In the rows, zero is written as 128.
Each row has a class, written after it.
[137, 124, 146, 137, 115, 135, 136, 110, 123, 151, 151, 113, 148, 142, 147, 129, 124, 110, 99, 125, 139, 139, 126, 112, 130, 120, 111, 94, 126, 149, 141, 127, 107, 133, 122]  N
[135, 135, 138, 125, 149, 144, 140, 120, 116, 146, 156, 135, 147, 146, 141, 120, 108, 109, 107, 109, 139, 124, 140, 119, 158, 118, 124, 99, 122, 128, 136, 142, 97, 143, 127]  N
[123, 158, 117, 157, 126, 123, 117, 113, 135, 196, 130, 129, 158, 109, 93, 151, 136, 109, 119, 157, 141, 81, 127, 132, 109, 122, 119, 128, 156, 139, 139, 104, 171, 90, 112]  N
[142, 137, 134, 140, 91, 121, 126, 125, 121, 133, 117, 121, 136, 130, 120, 140, 149, 106, 136, 130, 111, 124, 119, 125, 96, 145, 114, 121, 150, 129, 164, 134, 137, 128, 136]  G
[146, 124, 131, 159, 87, 147, 130, 98, 137, 124, 116, 69, 137, 135, 141, 142, 153, 110, 106, 147, 106, 125, 88, 101, 62, 149, 96, 111, 118, 156, 140, 149, 136, 107, 121]  R
[133, 111, 143, 156, 92, 157, 133, 111, 100, 103, 122, 100, 137, 146, 141, 131, 103, 125, 104, 98, 127, 126, 101, 133, 104, 120, 132, 130, 131, 135, 115, 152, 118, 156, 139]  M
[137, 128, 107, 159, 113, 132, 136, 115, 174, 152, 113, 89, 141, 128, 141, 148, 178, 110, 71, 176, 94, 123, 131, 116, 45, 148, 109, 111, 136, 144, 146, 148, 138, 102, 129]  B
[134, 118, 122, 129, 135, 144, 128, 121, 151, 96, 132, 103, 138, 115, 122, 131, 107, 112, 119, 150, 160, 124, 94, 136, 128, 116, 133, 142, 117, 144, 103, 109, 124, 107, 114]  A
[120, 134, 124, 136, 129, 158, 113, 116, 143, 170, 118, 148, 167, 114, 126, 132, 137, 123, 95, 114, 109, 102, 152, 135, 119, 116, 126, 102, 148, 131, 131, 130, 135, 137, 119]  M
[131, 136, 127, 147, 117, 116, 142, 132, 123, 121, 160, 147, 109, 139, 136, 120, 104, 134, 154, 117, 97, 125, 125, 125, 133, 105, 145, 136, 115, 149, 121, 118, 128, 139, 112]  S
[137, 114, 128, 149, 87, 116, 107, 127, 123, 121, 112, 118, 122, 136, 127, 137, 125, 144, 135, 147, 135, 132, 136, 118, 93, 133, 106, 120, 126, 145, 126, 117, 138, 136, 132]  S
[139, 128, 115, 135, 115, 155, 137, 126, 138, 112, 129, 142, 144, 121, 117, 127, 97, 136, 125, 113, 162, 108, 129, 153, 146, 111, 155, 142, 136, 127, 103, 108, 141, 115, 106]  M
[126, 102, 124, 127, 139, 131, 121, 145, 103, 117, 129, 117, 141, 145, 128, 132, 94, 124, 135, 117, 132, 129, 90, 133, 142, 120, 130, 128, 111, 145, 105, 112, 120, 120, 127]  R
[128, 135, 141, 156, 98, 132, 123, 119, 104, 177, 132, 126, 147, 139, 120, 132, 124, 97, 122, 129, 119, 117, 144, 124, 104, 122, 112, 85, 147, 134, 149, 123, 124, 141, 131]  N
[124, 136, 109, 148, 135, 113, 128, 159, 105, 124, 145, 134, 125, 135, 98, 133, 92, 151, 151, 114, 132, 123, 95, 125, 151, 116, 139, 139, 133, 143, 112, 97, 136, 123, 131]  R
[145, 76, 153, 99, 98, 167, 131, 95, 132, 69, 138, 68, 136, 168, 177, 125, 126, 112, 95, 160, 159, 193, 104, 111, 85, 141, 82, 93, 77, 149, 111, 138, 81, 145, 136]  A
[95, 164, 116, 149, 118, 84, 129, 140, 120, 162, 125, 157, 121, 135, 107, 133, 129, 124, 141, 97, 96, 104, 143, 134, 132, 116, 155, 130, 158, 119, 145, 135, 148, 139, 128]  B
[137, 137, 121, 129, 102, 137, 128, 106, 151, 158, 134, 127, 161, 124, 138, 124, 155, 121, 96, 126, 122, 109, 130, 120, 110, 137, 119, 113, 140, 144, 133, 144, 138, 135, 109]  U
[127, 93, 126, 146, 98, 114, 109, 121, 117, 114, 105, 112, 144, 140, 140, 158, 124, 139, 122, 161, 133, 147, 129, 129, 88, 144, 99, 123, 122, 148, 130, 89, 148, 110, 139]  A
[116, 161, 122, 173, 98, 125, 150, 129, 120, 164, 129, 143, 120, 121, 103, 150, 124, 139, 132, 126, 81, 95, 132, 146, 109, 117, 144, 147, 153, 150, 157, 128, 155, 126, 114]  M
[143, 127, 124, 129, 152, 142, 126, 141, 157, 117, 139, 139, 146, 119, 139, 152, 125, 129, 112, 152, 160, 135, 121, 123, 139, 117, 136, 139, 126, 131, 106, 129, 121, 87, 109]  W
[146, 114, 124, 140, 113, 166, 135, 107, 121, 92, 135, 92, 134, 129, 130, 122, 102, 127, 125, 129, 181, 140, 86, 148, 134, 119, 127, 140, 116, 154, 87, 120, 127, 123, 127]  M
[128, 136, 134, 151, 112, 129, 141, 129, 135, 141, 137, 125, 130, 132, 137, 148, 149, 117, 116, 158, 96, 125, 111, 109, 78, 123, 117, 132, 129, 142, 147, 156, 140, 108, 117]  W
[137, 115, 95, 125, 135, 179, 134, 124, 155, 136, 128, 109, 141, 131, 127, 137, 117, 114, 110, 156, 180, 126, 121, 156, 119, 129, 140, 146, 128, 139, 114, 107, 125, 97, 121]  L
[123, 117, 127, 136, 147, 90, 129, 165, 103, 146, 142, 161, 125, 133, 122, 135, 84, 151, 154, 127, 118, 113, 132, 146, 162, 111, 136, 134, 125, 123, 139, 93, 120, 112, 134]  N
[117, 158, 149, 136, 94, 107, 122, 131, 134, 220, 121, 161, 172, 121, 123, 136, 164, 102, 111, 128, 65, 95, 157, 122, 96, 140, 112, 98, 164, 113, 183, 139, 157, 102, 109]  N
[142, 89, 138, 102, 134, 151, 135, 128, 118, 64, 137, 94, 120, 167, 167, 122, 83, 135, 137, 103, 160, 161, 89, 132, 146, 128, 126, 144, 94, 120, 98, 146, 88, 138, 135]  L
[128, 76, 147, 124, 111, 105, 143, 118, 93, 68, 141, 65, 112, 172, 158, 123, 64, 119, 139, 110, 189, 153, 71, 134, 128, 109, 129, 127, 90, 136, 87, 138, 97, 145, 120]  N
[123, 78, 125, 130, 141, 120, 111, 148, 125, 92, 127, 114, 123, 139, 152, 122, 104, 140, 130, 127, 128, 139, 109, 138, 131, 127, 146, 133, 110, 128, 112, 118, 90, 114, 149]  B
[146, 134, 127, 112, 141, 127, 133, 134, 145, 85, 139, 133, 118, 134, 128, 147, 86, 144, 135, 127, 198, 122, 103, 130, 162, 103, 134, 150, 109, 125, 89, 134, 127, 129, 101]  W
[142, 71, 120, 126, 104, 112, 113, 123, 153, 87, 102, 66, 130, 142, 151, 144, 142, 141, 94, 175, 149, 150, 116, 128, 82, 133, 81, 123, 102, 155, 114, 116, 115, 107, 147]  B
[126, 152, 103, 133, 106, 118, 139, 128, 129, 161, 136, 184, 150, 116, 113, 110, 159, 120, 140, 116, 90, 103, 176, 134, 128, 132, 149, 130, 149, 118, 145, 117, 143, 115, 130]  U
[144, 143, 124, 136, 156, 123, 128, 152, 141, 147, 150, 181, 124, 105, 110, 124, 101, 135, 142, 123, 124, 103, 129, 143, 168, 109, 164, 144, 143, 126, 135, 109, 132, 121, 122]  F
[98, 150, 116, 122, 167, 134, 144, 161, 111, 141, 157, 175, 123, 150, 120, 129, 75, 147, 152, 84, 115, 97, 133, 136, 177, 101, 166, 157, 143, 100, 135, 130, 131, 141, 116]  L
[101, 182, 129, 169, 116, 105, 115, 123, 127, 242, 134, 148, 157, 115, 76, 158, 153, 112, 122, 135, 83, 65, 152, 123, 100, 122, 118, 116, 185, 133, 164, 112, 182, 119, 109]  N
[166, 56, 142, 101, 106, 147, 126, 108, 134, 81, 109, 70, 134, 149, 148, 133, 138, 119, 88, 188, 168, 169, 99, 121, 67, 149, 82, 130, 86, 159, 116, 136, 108, 120, 152]  F
[115, 160, 125, 149, 100, 150, 122, 123, 126, 197, 115, 153, 154, 130, 114, 149, 154, 99, 132, 136, 105, 111, 162, 127, 114, 144, 129, 125, 178, 129, 175, 127, 160, 95, 111]  L
[142, 137, 94, 139, 142, 157, 140, 130, 151, 133, 126, 132, 137, 118, 112, 135, 144, 121, 123, 180, 147, 110, 159, 143, 142, 124, 120, 135, 139, 139, 131, 89, 148, 94, 124]  K
[132, 148, 130, 142, 132, 131, 132, 145, 100, 131, 140, 160, 126, 139, 124, 131, 104, 114, 156, 113, 131, 137, 123, 129, 147, 119, 143, 119, 130, 132, 127, 150, 116, 147, 128]  W
[141, 127, 118, 124, 153, 117, 127, 149, 137, 151, 138, 166, 132, 114, 117, 131, 130, 150, 123, 145, 118, 130, 157, 136, 139, 123, 122, 130, 128, 138, 140, 103, 129, 127, 151]  F
[121, 134, 120, 155, 91, 122, 110, 130, 119, 166, 122, 133, 159, 113, 99, 141, 151, 126, 119, 156, 119, 111, 133, 123, 94, 138, 121, 133, 163, 144, 133, 103, 152, 107, 131]  U
[159, 84, 143, 118, 99, 141, 134, 116, 126, 75, 145, 106, 122, 146, 150, 106, 107, 128, 134, 119, 156, 146, 105, 131, 116, 127, 133, 131, 105, 134, 110, 135, 109, 140, 137]  F
[123, 174, 121, 161, 147, 111, 127, 143, 129, 217, 146, 160, 155, 102, 89, 145, 131, 110, 128, 145, 117, 95, 128, 136, 156, 116, 136, 129, 171, 147, 153, 98, 157, 90, 110]  N
[130, 149, 92, 133, 164, 145, 135, 149, 136, 122, 152, 158, 125, 139, 108, 142, 68, 156, 157, 100, 169, 86, 141, 158, 198, 101, 160, 166, 145, 118, 107, 99, 142, 123, 110]  L
[124, 129, 130, 133, 126, 155, 122, 122, 128, 147, 126, 124, 152, 139, 128, 128, 123, 111, 124, 131, 127, 115, 149, 124, 140, 125, 121, 94, 142, 145, 136, 118, 136, 149, 105]  K
[154, 134, 128, 99, 125, 151, 149, 117, 153, 102, 143, 120, 145, 132, 139, 121, 145, 114, 104, 114, 161, 146, 148, 117, 141, 129, 108, 105, 123, 126, 134, 123, 107, 146, 131]  G
[142, 134, 117, 113, 123, 126, 147, 134, 125, 123, 134, 147, 132, 133, 125, 114, 113, 123, 130, 106, 149, 121, 154, 138, 169, 124, 134, 118, 126, 135, 118, 132, 110, 162, 115]  U
[124, 124, 113, 152, 116, 138, 146, 126, 110, 112, 137, 133, 126, 131, 122, 121, 97, 142, 135, 115, 126, 110, 102, 144, 129, 111, 151, 151, 127, 147, 127, 128, 139, 125, 123]  M
[149, 136, 140, 116, 122, 125, 135, 132, 119, 103, 123, 136, 138, 134, 135, 130, 121, 110, 132, 98, 133, 115, 119, 130, 146, 128, 116, 129, 136, 104, 141, 143, 130, 145, 137]  G
[143, 86, 147, 128, 85, 139, 143, 104, 118, 77, 103, 60, 139, 155, 161, 137, 135, 87, 94, 135, 138, 147, 76, 108, 80, 134, 105, 133, 102, 135, 106, 153, 121, 99, 126]  R
[140, 98, 126, 136, 81, 158, 150, 105, 99, 107, 143, 82, 149, 162, 150, 114, 132, 93, 108, 139, 169, 164, 128, 119, 103, 133, 107, 97, 123, 164, 101, 134, 113, 150, 124]  U
[108, 173, 105, 175, 153, 140, 127, 141, 129, 204, 148, 173, 135, 115, 102, 146, 143, 114, 152, 140, 84, 94, 153, 124, 110, 131, 160, 118, 162, 141, 159, 141, 150, 117, 106]  W
[109, 165, 123, 146, 158, 107, 110, 148, 107, 188, 135, 199, 132, 110, 82, 133, 121, 131, 151, 106, 97, 85, 146, 139, 156, 118, 165, 148, 167, 119, 152, 122, 154, 138, 146]  F
[137, 141, 138, 129, 135, 122, 127, 136, 123, 130, 126, 138, 139, 124, 119, 134, 140, 100, 136, 107, 112, 121, 104, 117, 130, 147, 146, 140, 154, 105, 146, 141, 133, 121, 127]  G
[154, 147, 117, 123, 142, 117, 138, 153, 115, 99, 145, 164, 133, 144, 114, 125, 103, 125, 155, 93, 129, 130, 132, 125, 167, 127, 142, 121, 145, 109, 132, 124, 119, 153, 134]  G
[129, 103, 156, 135, 53, 122, 112, 102, 128, 121, 108, 66, 136, 138, 145, 144, 162, 128, 102, 172, 129, 153, 103, 111, 50, 139, 66, 129, 108, 167, 127, 132, 143, 117, 136]  S
[111, 165, 94, 145, 169, 96, 109, 171, 140, 189, 139, 195, 131, 110, 89, 132, 126, 163, 149, 123, 87, 103, 164, 135, 165, 132, 154, 121, 159, 133, 158, 98, 134, 125, 136]  B
[117, 132, 121, 131, 147, 140, 121, 134, 121, 137, 123, 157, 143, 133, 123, 124, 120, 110, 142, 120, 101, 94, 135, 136, 142, 121, 154, 134, 142, 105, 130, 123, 142, 123, 123]  K
[129, 130, 121, 140, 125, 130, 116, 131, 150, 130, 118, 119, 135, 110, 122, 139, 125, 126, 114, 157, 160, 120, 117, 129, 126, 117, 132, 144, 129, 150, 117, 122, 131, 98, 111]  S
[140, 171, 130, 128, 131, 142, 137, 138, 153, 166, 164, 164, 148, 112, 125, 127, 152, 136, 116, 107, 115, 125, 149, 110, 147, 134, 124, 102, 158, 121, 169, 110, 133, 143, 124]  G
[135, 110, 163, 145, 70, 140, 120, 98, 109, 150, 116, 82, 153, 149, 143, 145, 146, 96, 91, 152, 131, 116, 108, 117, 64, 141, 84, 115, 135, 124, 148, 149, 138, 113, 138]  N
[103, 159, 111, 139, 151, 109, 118, 154, 116, 161, 149, 181, 123, 141, 95, 133, 112, 135, 152, 110, 98, 92, 140, 144, 161, 116, 170, 149, 155, 110, 139, 126, 134, 127, 135]  B
[134, 97, 139, 123, 91, 128, 129, 117, 116, 76, 145, 110, 136, 165, 161, 118, 102, 128, 122, 110, 138, 146, 97, 129, 117, 123, 140, 134, 104, 132, 108, 129, 113, 123, 137]  B
[135, 125, 120, 130, 126, 119, 103, 131, 143, 105, 124, 109, 141, 132, 134, 161, 112, 175, 125, 156, 179, 140, 112, 120, 107, 127, 88, 118, 108, 150, 108, 129, 138, 126, 126]  W
[139, 141, 118, 138, 159, 145, 120, 148, 149, 143, 162, 175, 141, 112, 130, 141, 117, 150, 138, 146, 135, 125, 113, 124, 143, 124, 154, 141, 129, 129, 124, 113, 132, 89, 114]  W
[132, 129, 145, 124, 113, 144, 117, 122, 141, 141, 155, 137, 141, 136, 139, 121, 126, 131, 118, 128, 130, 131, 136, 103, 137, 111, 117, 104, 129, 153, 127, 125, 123, 144, 100]  S
[161, 95, 160, 124, 95, 160, 146, 114, 104, 105, 135, 118, 125, 149, 154, 115, 134, 95, 109, 139, 120, 156, 133, 125, 110, 134, 111, 122, 109, 142, 142, 145, 96, 142, 161]  F
[117, 109, 145, 143, 86, 155, 122, 108, 81, 119, 106, 92, 149, 156, 144, 125, 128, 93, 126, 134, 136, 135, 118, 130, 106, 141, 106, 111, 130, 144, 139, 139, 139, 141, 140]  K
[148, 114, 110, 129, 134, 136, 119, 125, 158, 112, 125, 137, 133, 114, 124, 142, 111, 156, 111, 148, 167, 121, 106, 142, 139, 106, 132, 145, 127, 132, 101, 99, 138, 102, 116]  M
[142, 87, 127, 132, 86, 125, 121, 132, 147, 114, 112, 83, 137, 145, 147, 140, 149, 131, 95, 177, 130, 159, 127, 126, 70, 142, 90, 108, 117, 151, 130, 115, 116, 108, 142]  B
[112, 142, 146, 151, 106, 105, 131, 121, 121, 180, 142, 113, 126, 125, 111, 136, 136, 115, 137, 136, 104, 95, 116, 123, 107, 117, 115, 124, 148, 135, 156, 128, 145, 119, 113]  N
[141, 118, 129, 144, 106, 143, 126, 109, 114, 85, 145, 100, 126, 138, 141, 139, 97, 125, 139, 143, 212, 148, 62, 129, 127, 116, 135, 150, 110, 157, 96, 134, 133, 107, 118]  W
[115, 173, 121, 145, 129, 118, 118, 143, 130, 202, 113, 182, 165, 109, 97, 145, 149, 115, 127, 117, 48, 79, 142, 114, 123, 138, 138, 121, 160, 129, 176, 127, 163, 94, 109]  R
[139, 119, 122, 124, 133, 111, 133, 151, 123, 89, 148, 163, 108, 150, 138, 110, 85, 137, 156, 88, 114, 113, 131, 146, 175, 102, 164, 138, 120, 103, 115, 123, 102, 144, 139]  B
[140, 111, 131, 112, 128, 160, 131, 134, 135, 114, 158, 156, 151, 150, 145, 118, 99, 122, 124, 124, 112, 141, 142, 128, 139, 130, 140, 101, 114, 132, 133, 115, 98, 140, 114]  A
[117, 93, 120, 116, 153, 108, 119, 153, 99, 69, 124, 130, 128, 150, 130, 129, 58, 140, 160, 119, 153, 143, 107, 143, 156, 117, 138, 132, 101, 131, 96, 112, 109, 142, 131]  A
[131, 145, 131, 127, 132, 179, 148, 112, 125, 145, 155, 136, 149, 134, 123, 106, 121, 109, 115, 94, 119, 128, 136, 126, 146, 116, 138, 100, 134, 144, 117, 144, 115, 165, 112]  M
[142, 89, 141, 128, 80, 175, 123, 99, 164, 132, 99, 60, 153, 133, 151, 139, 184, 105, 67, 199, 134, 150, 129, 100, 48, 160, 80, 95, 126, 153, 153, 127, 126, 108, 118]  K
